Below are the code and all the weights of a small trained network. Each question names an input and a class and asks about switching units off, where a switched-off unit gives its printed mean instead of its output.

import numpy as np


def w(rows, s, z=0):
    codes = np.array(rows[::2]) - 128.0
    scale = np.full(codes.shape[1], s)
    scale[-1] = z or s
    return codes * scale


def f(y):
    return np.maximum(y, 0)


def log_softmax(a):
    a = a - a.max(-1, keepdims=True)
    return a - np.log(np.exp(a).sum(-1, keepdims=True))


def net(x, mask):
    res = np.array(x, float).reshape(1, 7) / 4 @ E
    y = f(res @ A[0][:, :-1].T + A[0][:, -1])
    res = res + np.where(mask, y, B[0][:, -1]) @ B[0][:, :-1]
    return log_softmax(res[-1] @ U[:, :-1].T + U[:, -1])


A, B = {}, {}
E = w([
[130,140,161,46,54,156,212,211,109,191],'x0',
[176,140,43,99,192,55,185,136,43,142],'x1',
[49,206,91,71,134,191,154,100,79,45],'x2',
[147,212,183,1,101,34,40,32,123,169],'x3',
[76,53,80,41,170,149,165,54,216,190],'x4',
[129,130,128,132,123,122,133,125,134,123],'x5',
[126,132,127,128,129,126,135,130,136,128],'x6',
],0.0074)
A[0] = w([
[210,79,161,170,128,71,96,159,168,212,24],'neuron 1',
[52,218,96,83,139,176,137,108,87,56,95],'neuron 2',
[43,221,91,82,139,186,143,106,90,49,41],'neuron 3',
[212,76,157,169,129,72,97,161,165,215,10],'neuron 4',
[173,156,60,102,162,61,178,131,46,144,41],'neuron 5',
[66,132,228,150,30,203,69,117,208,117,84],'neuron 6',
[222,248,210,226,50,98,68,233,3,30,74],'neuron 7',
[38,214,92,89,135,192,147,109,94,51,11],'neuron 8',
[156,136,155,41,31,135,228,227,102,206,47],'neuron 9',
[175,145,59,107,162,64,180,125,54,146,3],'neuron 10',
[151,111,65,226,250,62,18,21,154,32,67],'neuron 11',
[160,237,204,2,81,16,21,18,116,177,66],'neuron 12',
[50,130,237,161,22,214,63,112,209,110,68],'neuron 13',
],0.0051,0.0045)
B[0] = w([
[185,46,199,125,46,94,136,92,84,82,164],'neuron 1',
[187,60,183,131,68,84,135,96,120,112,193],'neuron 2',
[195,32,193,132,56,81,129,99,110,106,186],'neuron 3',
[177,59,189,124,60,101,132,99,91,88,162],'neuron 4',
[177,140,86,109,188,93,72,172,111,87,166],'neuron 5',
[193,167,58,91,211,65,70,178,85,94,201],'neuron 6',
[55,50,71,50,178,147,167,37,253,217,255],'neuron 7',
[194,28,192,137,54,84,132,101,106,104,177],'neuron 8',
[57,214,182,128,111,200,23,123,41,199,189],'neuron 9',
[182,133,71,103,204,93,55,183,106,83,156],'neuron 10',
[54,205,200,110,83,214,54,135,34,219,227],'neuron 11',
[66,70,56,233,118,230,253,230,147,46,250],'neuron 12',
[194,165,58,92,212,64,71,182,86,87,207],'neuron 13',
],0.0064,0.0087)
U = w([
[98,94,79,254,120,202,189,204,134,76,81],'0',
[200,72,210,125,56,58,124,83,107,104,101],'1',
[190,186,69,80,209,50,80,167,99,103,104],'2',
[68,213,196,116,99,188,80,113,64,186,102],'3',
[81,83,86,43,162,128,145,37,240,181,116],'4',
[132,166,134,141,119,104,143,116,148,125,252],'5',
],0.011,0.014)

Each question gives the input, the list of numbers given to net, and the class t.
The units are the neurons (one row each of A and B). Each row of codes is followed by its name. A weight is (code - 128) times the scale printed after its matrix; where a second scale follows, it is the last column's (A, B and U).
mask holds one flag per neuron, in row order. A switched-off neuron (its flag False) gives its mean, the last column of its row in B, instead of its output. The means were averaged over made-up inputs and are rounded, as every weight is.
A unit's drop is (log p(t) with every unit on - log p(t) with that unit switched off) / (log p(t) with every unit on - log p(t) with every unit switched off).
The circuit of an input: a set's keep is (log p(t) with only the set's units on - log p(t) with every unit switched off) / (log p(t) with every unit on - log p(t) with every unit switched off). Starting from the 12 units with the biggest drops (on a tie, the unit counted first), units are removed one at a time, each time the one whose removal leaves the highest keep (on an exact tie, the one counted first), for as long as the keep stays at least 0.8.
units of the circuit, in order: the units of the circuit, biggest drop first
k most important neurons: the k neurons with the biggest drops, biggest first
drop of u: that unit's drop, to one decimal
input [6,8,-1,1,7,-4,3], class 2: units of the circuit, in order : [neuron 7]
input [-6,-6,-4,-5,-6,4,1], class 2: 3 most important neurons : [neuron 12; neuron 13; neuron 6]
input [-4,-1,1,-5,-7,0,1], class 4: units of the circuit, in order : [neuron 7; neuron 12]
input [-1,-8,7,3,5,-2,-8], class 2: units of the circuit, in order : [neuron 13; neuron 6]
input [-6,-7,-2,4,-4,-7,-7], class 2: 3 most important neurons : [neuron 13; neuron 6; neuron 9]
input [-1,-1,-8,-5,-4,-4,2], class 1: 3 most important neurons : [neuron 12; neuron 1; neuron 4]
input [5,4,1,1,-6,-2,-6], class 4: 2 most important neurons : [neuron 7; neuron 11]
input [7,6,-7,6,5,1,-8], class 1: 2 most important neurons : [neuron 1; neuron 4]
input [-7,-6,8,1,-3,-1,-8], class 1: 3 most important neurons : [neuron 3; neuron 8; neuron 2]
input [-6,-4,2,-3,4,-5,0], class 3: units of the circuit, in order : [neuron 11; neuron 12]
input [-7,-4,8,7,1,-5,-1], class 1: 3 most important neurons : [neuron 3; neuron 2; neuron 8]
input [-4,0,-6,-5,-8,7,-2], class 4: 2 most important neurons : [neuron 7; neuron 12]
input [-1,-3,-8,-2,8,-8,7], class 1: 2 most important neurons : [neuron 7; neuron 1]
input [-8,1,6,0,7,-3,1], class 3: 2 most important neurons : [neuron 11; neuron 7]
input [-7,1,4,1,-8,3,0], class 4: 2 most important neurons : [neuron 7; neuron 9]
input [2,-4,4,-5,2,7,1], class 5: units of the circuit, in order : [neuron 12]
input [3,-5,-1,6,4,7,5], class 5: 4 most important neurons : [neuron 7; neuron 12; neuron 6; neuron 13]
input [-6,2,1,3,4,2,-8], class 3: 2 most important neurons : [neuron 11; neuron 7]
input [-2,-8,6,6,3,-8,-7], class 2: 2 most important neurons : [neuron 13; neuron 6]
input [8,5,0,4,7,-3,-5], class 3: units of the circuit, in order : [neuron 9]
input [1,-4,-3,-2,4,-4,-7], class 2: 2 most important neurons : [neuron 7; neuron 12]
input [-5,-7,3,8,-3,-2,-4], class 0: drop of neuron 12 : 1.4
input [-2,6,-2,-4,-8,-5,6], class 4: drop of neuron 7 : 0.8
input [-8,2,-8,5,7,8,-5], class 1: drop of neuron 4 : 0.5
input [-7,8,6,8,-1,6,-8], class 0: drop of neuron 12 : 1.1
